[ 10.0   1.8   0.4   0.9   8.5   1.4  20.7 -14.0  -1.2   9.5  -3.9 -10.3
  -2.5   1.9 -20.8  34.2  -4.5   3.9  -0.1 -11.0  11.7  -2.7  -1.0  -4.5
  -6.8  -0.8  -3.6   0.3   0.8   4.3  -6.0   4.9 -50.1   1.4 -37.9   2.3
  -7.6 -21.3   0.4  -1.8  36.0  12.2   4.0   0.7  -2.4   6.7   6.2 -10.6
   0.7   0.8  -1.5]  C
[ -4.3   1.4   0.4   1.5 -48.0   3.2  36.1   7.4   1.5  11.6  -2.7 -49.6
   8.0  -1.2   6.3  61.2 -83.5 -18.5   0.3 -10.1  11.7   0.2 -24.7   3.4
  17.6  -1.7  -3.1  -1.6  -0.3  -1.1   3.2  -3.7   3.1   2.1  -0.9  -0.6
   1.6 -21.3  -0.3   0.2   0.8   1.4  -2.6  -1.6  -2.6   9.3  -1.7   7.9
  -0.2   0.2   0.3]  U
[ -5.8  -0.8   0.5  -1.3 -22.1   1.0 -12.7  19.8  11.5  19.3   0.8 -26.0
   9.8  -3.6   0.9 -22.7 -38.1 -24.5  -2.1   9.7  -4.3  -0.8  -3.1   2.8
  -3.2  -0.9  -7.5  -0.5  -0.8   2.7   3.4   3.9  37.1   0.8  72.3   0.6
  -3.3  33.9  -0.2   0.2  -3.8   6.4  -4.0  -0.8   1.4  -9.5  -0.8   4.4
   0.7  27.3  -5.2]  V
[ -0.9   1.0  -0.3  -1.9   6.0  -0.4  53.6   2.2  -5.6 -14.5   1.1  -9.5
   3.2   4.4  -0.9  32.0 -41.1  -7.1   2.4 -11.7   5.4  -7.4 -53.5  -4.7
  48.3   1.6  13.4  -1.3   1.4  -6.9   2.7 -11.6  55.2   1.1 -14.7  -2.3
  -6.0  -3.9   0.6   2.9   1.7   7.0   0.8  -0.7  -0.6  10.2  30.0   4.3
   2.1  -4.5   3.6]  R
[ -4.3   1.4   0.4   1.5 -48.0   3.2  36.1   5.9  -5.6  20.0  -2.7 -49.6
   8.0  -1.2   6.3  61.2 -83.5 -18.5   0.3 -10.1  11.7   0.2 -24.7   3.4
  17.6  -1.7  -3.1  -1.6  -0.3  -6.9   3.2  -3.7  55.2   2.1  -0.9  -0.6
   1.6 -21.3   0.6   0.2   0.8   1.4  -2.6  -1.6  -2.6   9.3  -1.7   7.9
  -0.2   0.2   0.3]  P
[ -7.1  -5.4  -1.1   2.1 -24.3  -2.2 -11.7  -4.4  -4.3 -16.7   0.3   9.4
  -2.6   3.7   2.0 -14.1  56.8  -5.6   0.9 -13.6   1.8   2.1  44.3   3.0
  -3.3  -0.2   6.1  -1.0  -0.8  -6.9   2.7 -11.6  55.3   1.1  28.0  -1.0
   8.7  -7.9   0.6   3.3 -60.6 -16.2  -2.6  -0.3  -0.3 -22.1 -11.3  -0.6
  -2.2 -25.5  -3.9]  J
[ -1.3   4.5   0.3  -1.2   6.7   1.9  17.3   7.4   1.5  11.5   2.2 -33.0
   2.3  -6.0  18.7  17.6 -66.9 -35.1  -1.3  17.2  -2.1   5.8 -34.4  -0.9
  -4.4  -0.4  -1.9  -1.3   0.1   4.6   3.7  -8.6 -22.6  -2.5 -40.7  -1.8
  -5.2 -23.7  -0.7  -2.2  18.4  -1.4  -1.9  -0.1   0.1  20.3  28.6  21.6
   2.4  28.1   5.4]  A
tail: [ -6.9   2.7 -11.6  55.2   1.1] -> [-14.7  -2.3  -6.0  -3.9   0.6   2.9   1.7   7.0   0.8  -0.7  -0.6  10.2
  30.0   4.3   2.1  -4.5   3.6]
tail: [ 7.4  1.5 11.5] -> [  2.2 -33.0   2.3  -6.0  18.7  17.6 -66.9 -35.1  -1.3  17.2  -2.1   5.8
 -34.4  -0.9  -4.4  -0.4  -1.9  -1.3   0.1   4.6   3.7  -8.6 -22.6  -2.5
 -40.7  -1.8  -5.2 -23.7  -0.7  -2.2  18.4  -1.4  -1.9  -0.1   0.1  20.3
  28.6  21.6   2.4  28.1   5.4]

[  0.0  27.1 -17.0   3.8   1.2  -5.5  -4.7   8.2  -0.4  -0.9  18.2  -1.6
  -2.6 -29.1   3.9  13.7  -1.2  -0.9  -5.3 -33.7]  H
[ 27.7  52.7 -11.8   0.8  -1.9 -13.8   4.3   0.1   0.0 -52.3  11.9   8.3
 -36.5 -18.3 -35.2  27.0  -2.1   4.5  -1.6 -16.5]  Z
[  6.5  29.9  14.7  -9.9  77.2 -11.1   3.7  -2.4   0.8 -15.9  -9.1  -9.6
  33.2  -8.4 -31.4   3.5   2.3  -1.1   0.2  -6.1]  Y
[ 19.6  -1.6  -3.4   1.6   0.0   9.1  -5.9  14.6  -1.7 -10.7 -17.3  11.7
 -12.6  24.0   3.9  13.7  -1.1  -0.9   0.0  13.9]  N
[  3.1  61.1 -11.1   0.2  12.7 -14.0  -8.0   1.4   2.4  -4.5  -3.2  16.8
  -5.4   1.0 -52.8 -18.8   4.8  -7.5   2.8  31.4]  L
[-36.9  19.8   1.2   0.2 -10.0  -5.6   9.9   2.4  -5.0  38.6   2.2 -38.0
  16.9 -31.1   3.9  13.7  -1.2  -0.9  -5.4  -6.5]  E
[ 23.6 -56.0   4.6  16.2  10.2  15.6 -15.2   0.0  -0.6 -28.3   6.6  20.8
   1.3  55.8  -1.3   7.5   5.4  -1.2   0.2  14.9]  T
[ 29.2  33.1  80.8 -17.4  -6.1  -3.6  17.9   6.5  -2.6 -14.5 -39.1 -34.7
 -19.4  17.0   0.7 -19.5   7.8   2.8  -2.7  12.8]  K
tail: [ 3.9 13.7 -1.2 -0.9 -5.4] -> [-6.5]
tail: [-17.3  11.7 -12.6  24.0   3.9] -> [13.7 -1.1 -0.9  0.0 13.9]
q: [-34.7 -19.4  17.0   0.7 -19.5   7.8   2.8  -2.7] -> K

